Here is a tiny trained network, its code and every weight. The questions are about switching its units off for an input and a class, where a switched-off unit gives its printed mean instead of its output.

import numpy as np


def w(rows, s, z=0):
    codes = np.array(rows[::2]) - 128.0
    scale = np.full(codes.shape[1], s)
    scale[-1] = z or s
    return codes * scale


def norm(h):
    return h / np.sqrt((h * h).mean(-1, keepdims=True) + 1e-5)


def f(y):
    return y / 2 * (1 + np.tanh(0.7978845608 * (y + 0.044715 * y**3)))


def log_softmax(a):
    a = a - a.max(-1, keepdims=True)
    return a - np.log(np.exp(a).sum(-1, keepdims=True))


def net(x, mask):
    res = np.array(x, float).reshape(1, 5) / 4 @ E
    u = 0
    for l in range(4):
        y = f(norm(res) @ A[l][:, :-1].T + A[l][:, -1])
        res = res + np.where(mask[u : u + 8], y, B[l][:, -1]) @ B[l][:, :-1]
        u += 8
    return log_softmax(norm(res)[-1] @ U[:, :-1].T + U[:, -1])


A, B = {}, {}
E = w([
[64,61,208,138,150,23,184,168],'x0',
[94,172,167,68,106,55,60,66],'x1',
[163,148,170,69,29,137,115,190],'x2',
[81,105,2,93,74,54,169,130],'x3',
[97,98,117,111,132,131,47,182],'x4',
],0.0057)
A[0] = w([
[66,116,195,115,144,127,192,163,196],'0.n0',
[145,107,143,83,84,180,176,187,11],'0.n1',
[114,53,107,130,146,123,14,181,101],'0.n2',
[49,135,113,112,148,169,69,195,4],'0.n3',
[172,133,166,88,41,133,138,155,35],'0.n4',
[152,197,163,145,92,128,253,51,123],'0.n5',
[172,216,121,145,84,172,111,105,40],'0.n6',
[170,154,75,182,119,104,33,55,7],'0.n7',
],0.0072,0.0021)
B[0] = w([
[156,73,114,94,95,150,112,127,253],'0.n0',
[72,143,107,186,133,60,92,150,171],'0.n1',
[161,236,109,92,211,125,235,141,212],'0.n2',
[135,192,106,76,225,66,163,160,149],'0.n3',
[51,200,98,177,102,123,100,188,193],'0.n4',
[101,187,85,46,253,105,76,249,248],'0.n5',
[137,103,104,109,121,128,64,150,200],'0.n6',
[92,74,143,137,118,110,87,144,193],'0.n7',
],0.0064,0.003)
A[1] = w([
[98,111,104,219,182,123,121,54,106],'1.n0',
[44,192,162,192,120,139,171,58,59],'1.n1',
[129,113,34,93,132,99,34,147,169],'1.n2',
[108,148,104,196,109,132,93,121,229],'1.n3',
[163,149,111,1,168,163,157,186,43],'1.n4',
[201,144,62,179,106,165,92,141,117],'1.n5',
[41,147,92,189,54,55,175,105,85],'1.n6',
[198,172,70,93,149,160,76,92,6],'1.n7',
],0.0054,0.0017)
B[1] = w([
[55,113,147,154,14,163,128,155,153],'1.n0',
[147,216,134,196,76,120,66,127,100],'1.n1',
[187,106,107,71,169,181,183,100,252],'1.n2',
[143,66,176,115,59,159,115,125,157],'1.n3',
[149,123,124,111,175,77,134,163,200],'1.n4',
[118,3,130,94,160,117,100,172,171],'1.n5',
[180,106,126,87,109,186,152,92,185],'1.n6',
[60,82,141,86,159,203,115,130,167],'1.n7',
],0.0054,0.0034)
A[2] = w([
[150,208,107,156,49,87,112,188,84],'2.n0',
[151,174,142,124,56,72,75,126,50],'2.n1',
[77,211,121,57,99,82,25,1,100],'2.n2',
[146,154,90,101,103,167,245,71,95],'2.n3',
[58,105,158,102,137,134,162,158,5],'2.n4',
[84,157,179,47,155,99,107,50,110],'2.n5',
[47,104,86,204,228,134,137,20,125],'2.n6',
[143,112,79,231,112,226,203,192,71],'2.n7',
],0.0052,0.003)
B[2] = w([
[68,144,110,168,180,118,74,96,144],'2.n0',
[81,67,94,220,142,131,123,156,112],'2.n1',
[244,64,93,187,166,88,118,239,253],'2.n2',
[156,147,116,9,99,95,116,169,148],'2.n3',
[112,138,161,105,145,134,92,116,107],'2.n4',
[197,104,145,163,113,118,131,217,226],'2.n5',
[36,210,110,124,47,142,97,254,234],'2.n6',
[182,106,93,165,158,23,76,169,233],'2.n7',
],0.0068,0.0021)
A[3] = w([
[41,214,83,223,13,123,67,178,123],'3.n0',
[108,69,216,151,144,93,165,142,171],'3.n1',
[163,187,254,178,142,168,17,127,111],'3.n2',
[63,87,198,108,153,78,205,137,109],'3.n3',
[164,137,220,194,190,233,187,149,149],'3.n4',
[97,93,218,146,108,25,220,138,105],'3.n5',
[143,45,87,111,159,117,186,188,252],'3.n6',
[179,130,151,22,82,165,106,191,189],'3.n7',
],0.0059,0.0033)
B[3] = w([
[39,154,194,179,108,140,126,90,158],'3.n0',
[187,124,59,120,59,176,94,91,160],'3.n1',
[133,101,57,98,90,69,216,86,166],'3.n2',
[88,108,62,101,196,242,110,109,156],'3.n3',
[71,145,95,57,61,27,145,117,160],'3.n4',
[141,140,50,150,185,255,74,165,169],'3.n5',
[174,164,246,154,94,103,89,58,254],'3.n6',
[26,112,146,201,157,166,192,85,201],'3.n7',
],0.0073,0.0081)
U = w([
[143,65,88,103,138,248,90,108,139],'0',
[128,199,98,61,205,98,156,221,136],'1',
[21,161,130,194,63,117,118,164,131],'2',
[232,81,136,187,113,53,94,171,135],'3',
[131,94,88,38,47,66,218,52,124],'4',
[109,169,203,132,142,122,146,56,127],'5',
[153,166,163,140,101,145,162,96,1],'6',
],0.015,0.018)

Each question gives the input, the list of numbers given to net, and the class t.
The units are the neurons (one row each of A and B). Each row of codes is followed by its name. A weight is (code - 128) times the scale printed after its matrix; where a second scale follows, it is the last column's (A, B and U).
mask holds one flag per neuron, layer by layer. A switched-off neuron (its flag False) gives its mean, the last column of its row in B, instead of its output. The means were averaged over made-up inputs and are rounded, as every weight is.
A unit's drop is (log p(t) with every unit on - log p(t) with that unit switched off) / (log p(t) with every unit on - log p(t) with every unit switched off).
The circuit of an input: a set's keep is (log p(t) with only the set's units on - log p(t) with every unit switched off) / (log p(t) with every unit on - log p(t) with every unit switched off). Starting from the 12 units with the biggest drops (on a tie, the unit counted first), units are removed one at a time, each time the one whose removal leaves the highest keep (on an exact tie, the one counted first), for as long as the keep stays at least 0.8.
circuit, biggest first: the units of the circuit, biggest drop first
most important unit: the unit with the biggest drop
top k neurons: the k neurons with the biggest drops, biggest first
k most important neurons of layer l: the k neurons of layer l with the biggest drops, biggest first
input [5,-5,5,-8,-4], class 4: most important unit	3.n4
input [-3,-1,4,-4,-2], class 2: top 2 neurons	(0.n4; 3.n7)
input [-6,-7,5,-4,4], class 3: circuit, biggest first	(2.n7; 3.n3)
input [-7,-3,6,-8,-8], class 1: top 3 neurons	(0.n5; 3.n6; 3.n4)
input [8,-7,-8,-1,6], class 0: top 3 neurons	(3.n3; 0.n0; 3.n5)
input [-8,8,7,-8,-5], class 0: top 3 neurons	(0.n6; 3.n6; 1.n7)
input [4,-4,-4,-7,6], class 4: top 2 neurons	(3.n4; 0.n5)
input [-5,3,-6,-4,-4], class 2: top 2 neurons	(2.n6; 0.n0)
input [3,4,2,-8,6], class 4: circuit, biggest first	(3.n2; 0.n5)
input [-6,-4,-4,-6,-7], class 1: top 3 neurons	(0.n5; 3.n4; 0.n0)
input [2,-3,7,7,2], class 2: 2 most important neurons of layer 3	(3.n0; 3.n2)
input [8,6,-4,-5,-6], class 0: circuit, biggest first	(3.n5; 3.n3)
input [-5,7,-6,-6,-6], class 3: top 2 neurons	(2.n2; 0.n2)
input [6,-7,8,-8,-6], class 2: circuit, biggest first	(0.n4; 3.n4)
input [2,-3,8,-2,8], class 1: circuit, biggest first	(0.n2)
input [-1,-7,-4,3,7], class 1: top 2 neurons	(0.n2; 0.n3)
input [-4,-4,-4,-8,5], class 4: circuit, biggest first	(3.n4; 3.n2; 0.n5)
input [8,8,-5,0,7], class 0: circuit, biggest first	(3.n5; 3.n3; 0.n5)
input [-6,8,-3,-7,5], class 3: top 3 neurons	(2.n2; 0.n5; 2.n5)
input [-3,5,-1,5,3], class 3: 2 most important neurons of layer 0	(0.n0; 0.n7)
input [-4,7,8,5,6], class 2: circuit, biggest first	(3.n7)
input [4,-2,7,1,-5], class 2: top 2 neurons	(0.n4; 3.n0)
input [6,1,-5,-8,-3], class 4: top 2 neurons	(3.n4; 3.n2)
input [1,-7,-6,-7,4], class 3: top 2 neurons	(2.n7; 3.n7)
input [-6,5,8,7,-8], class 1: top 2 neurons	(0.n5; 1.n2)
input [6,-6,-4,1,2], class 0: top 3 neurons	(3.n5; 3.n3; 2.n2)
input [8,5,8,-2,-5], class 0: 3 most important neurons of layer 3	(3.n5; 3.n3; 3.n1)
input [5,-8,-6,-4,-2], class 3: circuit, biggest first	(2.n7; 3.n7)
input [0,7,0,6,0], class 3: most important unit	2.n2
